Here is a tiny trained network, its code and every weight. The questions are about switching its units off for an input and a class, where a switched-off unit gives its printed mean instead of its output.

import numpy as np


def w(rows, s, z=0):
    codes = np.array(rows[::2]) - 128.0
    scale = np.full(codes.shape[1], s)
    scale[-1] = z or s
    return codes * scale


def norm(h):
    return h / np.sqrt((h * h).mean(-1, keepdims=True) + 1e-5)


def f(y):
    return np.maximum(y, 0)


def log_softmax(a):
    a = a - a.max(-1, keepdims=True)
    return a - np.log(np.exp(a).sum(-1, keepdims=True))


def net(x, mask):
    res = np.array(x, float).reshape(1, 3) / 4 @ E
    u = 0
    for l in range(2):
        y = f(norm(res) @ A[l][:, :-1].T + A[l][:, -1])
        res = res + np.where(mask[u : u + 8], y, B[l][:, -1]) @ B[l][:, :-1]
        u += 8
    return log_softmax(norm(res)[-1] @ U[:, :-1].T + U[:, -1])


A, B = {}, {}
E = w([
[2,121,214,187,68,134,76,70,147],'x0',
[191,89,132,153,92,171,138,64,30],'x1',
[129,117,124,174,239,81,66,96,107],'x2',
],0.0062)
A[0] = w([
[118,83,161,204,72,179,113,15,91,113],'0.n1',
[134,63,158,185,77,147,124,53,75,64],'0.n2',
[74,161,215,77,2,181,138,117,146,94],'0.n3',
[114,100,121,149,107,174,134,39,68,1],'0.n4',
[87,87,155,211,179,90,54,54,143,105],'0.n5',
[19,187,163,134,129,43,128,159,191,79],'0.n6',
[121,117,169,122,109,145,147,53,62,58],'0.n7',
[42,167,194,91,104,79,61,119,223,96],'0.n8',
],0.0095,0.0039)
B[0] = w([
[145,167,139,198,81,176,21,226,57,254],'0.n1',
[142,155,154,39,121,66,128,122,136,219],'0.n2',
[88,86,20,165,168,162,199,40,207,245],'0.n3',
[133,98,195,59,103,67,151,137,121,187],'0.n4',
[51,68,25,140,174,167,254,70,177,245],'0.n5',
[148,191,219,48,89,35,147,89,129,226],'0.n6',
[128,128,175,58,137,91,133,123,99,187],'0.n7',
[151,165,132,154,148,225,31,223,71,238],'0.n8',
],0.0086,0.0093)
A[1] = w([
[153,195,252,67,127,72,141,114,174,2],'1.n1',
[140,80,174,97,75,64,156,104,106,119],'1.n2',
[186,103,170,136,71,66,75,132,84,68],'1.n3',
[97,123,185,197,145,169,42,186,95,96],'1.n4',
[158,207,142,145,129,160,67,135,144,213],'1.n5',
[210,133,69,165,180,125,123,196,107,49],'1.n6',
[103,69,93,175,237,95,165,33,136,84],'1.n7',
[129,109,89,174,97,130,201,101,170,12],'1.n8',
],0.012,0.0054)
B[1] = w([
[158,55,151,65,196,16,122,39,26,215],'1.n1',
[92,134,115,106,196,72,135,129,176,200],'1.n2',
[153,152,165,85,251,31,118,131,91,198],'1.n3',
[232,165,139,173,83,152,98,166,134,199],'1.n4',
[174,75,145,130,145,54,126,155,70,233],'1.n5',
[78,156,183,202,95,162,62,145,104,233],'1.n6',
[136,89,70,67,59,148,214,87,203,253],'1.n7',
[98,65,90,119,117,193,209,61,171,177],'1.n8',
],0.012,0.0064)
U = w([
[129,139,228,49,229,28,123,99,44,252],'0',
[127,191,215,254,70,225,29,212,63,119],'1',
[82,48,39,117,85,212,246,30,238,21],'2',
],0.018,0.0042)

Each question gives the input, the list of numbers given to net, and the class t.
The units are the neurons (one row each of A and B). Each row of codes is followed by its name. A weight is (code - 128) times the scale printed after its matrix; where a second scale follows, it is the last column's (A, B and U).
mask holds one flag per neuron, layer by layer. A switched-off neuron (its flag False) gives its mean, the last column of its row in B, instead of its output. The means were averaged over made-up inputs and are rounded, as every weight is.
A unit's drop is (log p(t) with every unit on - log p(t) with that unit switched off) / (log p(t) with every unit on - log p(t) with every unit switched off).
The circuit of an input: a set's keep is (log p(t) with only the set's units on - log p(t) with every unit switched off) / (log p(t) with every unit on - log p(t) with every unit switched off). Starting from the 12 units with the biggest drops (on a tie, the unit counted first), units are removed one at a time, each time the one whose removal leaves the highest keep (on an exact tie, the one counted first), for as long as the keep stays at least 0.8.
circuit, biggest first: the units of the circuit, biggest drop first
unit that matters most: the unit with the biggest drop
k most important neurons: the k neurons with the biggest drops, biggest first
top k neurons in layer l: the k neurons of layer l with the biggest drops, biggest first
drop when u is switched off: that unit's drop, to one decimal
input [2,7,-7], class 0: 2 most important neurons -> (0.n2 0.n5)
input [4,-1,-2], class 1: circuit, biggest first -> (0.n8)
input [-8,-7,-8], class 1: top 3 neurons in layer 1 -> (1.n7 1.n1 1.n6)
input [5,-7,-7], class 0: 2 most important neurons -> (0.n5 0.n6)
input [7,8,-8], class 0: 3 most important neurons -> (0.n5 0.n2 0.n7)
input [7,1,6], class 1: 4 most important neurons -> (0.n1 0.n8 0.n3 0.n5)
input [4,-6,8], class 2: 2 most important neurons -> (0.n5 0.n1)
input [7,1,7], class 1: top 3 neurons in layer 0 -> (0.n1 0.n8 0.n3)
input [-8,-1,2], class 1: 3 most important neurons -> (0.n5 0.n3 0.n6)
input [-6,-1,-3], class 1: 4 most important neurons -> (0.n5 0.n3 0.n6 0.n2)
input [5,5,7], class 2: 2 most important neurons -> (0.n5 0.n8)
input [7,1,2], class 1: 2 most important neurons -> (0.n1 0.n8)
input [-6,-2,4], class 1: 2 most important neurons -> (0.n5 0.n3)
input [7,-3,3], class 1: unit that matters most -> 0.n8
input [-4,0,6], class 2: 2 most important neurons -> (0.n1 0.n8)
input [-5,-1,3], class 1: 4 most important neurons -> (0.n5 0.n3 1.n6 0.n6)
input [-6,-2,1], class 1: top 3 neurons in layer 0 -> (0.n5 0.n3 0.n6)
input [1,0,-5], class 2: drop when 0.n3 is switched off -> 4.6
input [6,-4,7], class 2: drop when 0.n1 is switched off -> 1.1
input [-4,0,7], class 2: unit that matters most -> 0.n1
input [-5,-1,-5], class 1: drop when 0.n6 is switched off -> 1.4
